Below are the code and all the weights of a small trained network. Each question names an input and a class and asks about switching units off, where a switched-off unit gives its printed mean instead of its output.

import numpy as np


def w(rows, s, z=0):
    codes = np.array(rows[::2]) - 128.0
    scale = np.full(codes.shape[1], s)
    scale[-1] = z or s
    return codes * scale


def norm(h):
    return h / np.sqrt((h * h).mean(-1, keepdims=True) + 1e-5)


def f(y):
    return y / 2 * (1 + np.tanh(0.7978845608 * (y + 0.044715 * y**3)))


def log_softmax(a):
    a = a - a.max(-1, keepdims=True)
    return a - np.log(np.exp(a).sum(-1, keepdims=True))


def net(x, mask):
    res = np.array(x, float).reshape(1, 7) / 4 @ E
    u = 0
    for l in range(4):
        y = f(norm(res) @ A[l][:, :-1].T + A[l][:, -1])
        res = res + np.where(mask[u : u + 4], y, B[l][:, -1]) @ B[l][:, :-1]
        u += 4
    return log_softmax(norm(res)[-1] @ U[:, :-1].T + U[:, -1])


A, B = {}, {}
E = w([
[172,144,196,72,119,102,246,146,118,44,164,132],'x0',
[174,84,117,132,145,198,83,155,192,161,68,108],'x1',
[140,193,81,191,117,116,123,34,56,145,212,96],'x2',
[167,100,77,112,167,20,206,109,118,232,179,133],'x3',
[254,97,124,88,74,224,160,159,168,131,139,73],'x4',
[111,77,64,94,4,120,106,142,142,157,108,107],'x5',
[135,53,45,203,110,177,39,57,176,150,77,135],'x6',
],0.00068)
A[0] = w([
[200,162,181,40,184,35,251,182,84,167,207,101,2],'0.n1',
[124,122,140,132,116,133,130,127,125,122,127,126,116],'0.n2',
[120,60,119,101,237,70,125,179,192,221,62,176,45],'0.n3',
[168,128,162,114,107,197,123,155,127,78,105,74,56],'0.n4',
],0.0018,0.001)
B[0] = w([
[79,49,100,201,75,134,41,45,193,63,79,147,254],'0.n1',
[114,120,121,96,152,130,113,124,131,141,134,194,121],'0.n2',
[40,139,167,212,179,78,181,223,169,183,65,8,175],'0.n3',
[142,153,165,143,185,185,109,193,205,149,109,216,121],'0.n4',
],0.0012,0.00095)
A[1] = w([
[90,244,226,135,213,95,162,109,84,22,160,207,20],'1.n1',
[43,137,40,202,169,3,151,38,25,210,196,224,70],'1.n2',
[115,24,7,132,40,174,16,120,180,220,57,74,78],'1.n3',
[99,220,233,110,230,82,178,118,98,34,165,198,1],'1.n4',
],0.0015,0.00094)
B[1] = w([
[80,35,171,160,161,152,161,132,83,110,151,17,159],'1.n1',
[176,188,174,86,112,241,100,202,143,133,138,102,254],'1.n2',
[75,147,221,183,196,128,144,87,87,6,153,130,235],'1.n3',
[82,33,180,187,148,173,127,113,80,92,146,47,146],'1.n4',
],0.0016,0.0014)
A[2] = w([
[52,122,208,135,169,98,151,117,67,43,148,88,38],'2.n1',
[121,8,199,73,112,129,180,191,183,44,44,145,2],'2.n2',
[193,76,184,56,113,244,132,232,191,84,73,140,61],'2.n3',
[81,145,152,2,10,25,211,171,89,80,155,167,49],'2.n4',
],0.0019,0.0009)
B[2] = w([
[118,43,149,203,173,192,157,105,100,106,150,83,227],'2.n1',
[140,236,108,135,125,149,71,117,64,181,185,109,255],'2.n2',
[166,252,221,91,123,201,130,198,184,129,140,195,248],'2.n3',
[85,58,17,70,40,56,93,196,185,92,148,21,174],'2.n4',
],0.0017,0.00076)
A[3] = w([
[252,90,94,109,117,103,224,55,163,143,165,148,17],'3.n1',
[97,116,111,186,147,175,42,76,148,83,53,179,1],'3.n2',
[151,214,84,141,107,162,99,85,47,184,187,117,104],'3.n3',
[47,119,154,138,201,58,121,205,161,213,43,152,45],'3.n4',
],0.0024,0.00069)
B[3] = w([
[140,47,64,73,194,189,165,95,6,74,32,225,139],'3.n1',
[41,89,117,158,16,77,99,63,195,69,103,170,253],'3.n2',
[131,200,162,67,210,37,75,124,116,212,158,157,222],'3.n3',
[232,71,93,188,145,94,221,143,178,201,73,130,203],'3.n4',
],0.002,0.0011)
U = w([
[158,59,104,211,190,49,219,190,212,245,30,121,156],'0',
[90,84,41,28,7,40,163,201,126,82,184,43,113],'1',
[52,61,237,198,204,163,200,120,41,43,207,31,215],'2',
[210,254,216,67,104,238,119,229,210,103,109,189,233],'3',
[131,248,111,102,193,59,52,68,62,233,206,145,3],'4',
[221,60,43,54,177,166,192,52,34,92,85,231,12],'5',
[32,118,111,215,46,127,25,33,210,66,67,202,139],'6',
],0.0056,0.00071)

Each question gives the input, the list of numbers given to net, and the class t.
The units are the neurons (one row each of A and B). Each row of codes is followed by its name. A weight is (code - 128) times the scale printed after its matrix; where a second scale follows, it is the last column's (A, B and U).
mask holds one flag per neuron, layer by layer. A switched-off neuron (its flag False) gives its mean, the last column of its row in B, instead of its output. The means were averaged over made-up inputs and are rounded, as every weight is.
A unit's drop is (log p(t) with every unit on - log p(t) with that unit switched off) / (log p(t) with every unit on - log p(t) with every unit switched off).
The circuit of an input: a set's keep is (log p(t) with only the set's units on - log p(t) with every unit switched off) / (log p(t) with every unit on - log p(t) with every unit switched off). Starting from the 12 units with the biggest drops (on a tie, the unit counted first), units are removed one at a time, each time the one whose removal leaves the highest keep (on an exact tie, the one counted first), for as long as the keep stays at least 0.8.
units of the circuit, in order: the units of the circuit, biggest drop first
top k neurons: the k neurons with the biggest drops, biggest first
top k neurons in layer l: the k neurons of layer l with the biggest drops, biggest first
drop of u: that unit's drop, to one decimal
input [2,-4,1,-2,5,-5,7], class 5: top 3 neurons	[1.n2 3.n1 0.n1]
input [-1,-2,1,-3,1,4,-4], class 1: top 2 neurons	[2.n4 1.n2]
input [2,2,6,-1,-5,6,-6], class 1: units of the circuit, in order	[2.n4]
input [1,-1,-5,5,7,-1,3], class 3: top 3 neurons in layer 2	[2.n3 2.n2 2.n1]
input [2,-1,-1,8,-3,-6,-5], class 2: units of the circuit, in order	[1.n4 2.n1]
input [3,-8,8,-7,6,4,0], class 1: top 4 neurons	[2.n4 1.n3 1.n2 2.n2]
input [8,-8,-3,-8,-3,6,6], class 1: units of the circuit, in order	[2.n4 0.n1]
input [-3,-7,6,4,7,-4,3], class 5: top 2 neurons	[3.n1 2.n2]
input [6,-5,3,7,-7,3,-4], class 1: top 3 neurons	[2.n4 1.n3 1.n2]
input [-5,5,2,1,-8,1,1], class 0: top 2 neurons	[3.n4 0.n1]
input [-8,-7,-7,1,-3,5,-5], class 0: top 3 neurons	[3.n4 0.n3 3.n2]
input [5,0,-4,5,4,-2,2], class 5: top 2 neurons	[1.n2 3.n1]
input [7,8,-4,2,-2,6,5], class 3: top 3 neurons	[2.n3 2.n2 0.n1]
input [7,4,5,4,7,-2,-4], class 5: top 2 neurons	[3.n1 1.n2]
input [5,-4,-8,4,0,-1,-6], class 1: units of the circuit, in order	[2.n4]
input [-8,-8,4,3,5,6,4], class 4: drop of 0.n3	0.0
input [-2,-8,4,5,7,-5,0], class 5: drop of 2.n2	0.3
input [-8,0,-1,4,-3,-7,-3], class 0: drop of 3.n4	0.3
input [0,3,-2,-2,-4,2,-7], class 2: top 3 neurons in layer 1	[1.n4 1.n1 1.n2]
input [7,6,0,-1,-2,-3,-2], class 2: units of the circuit, in order	[1.n4]
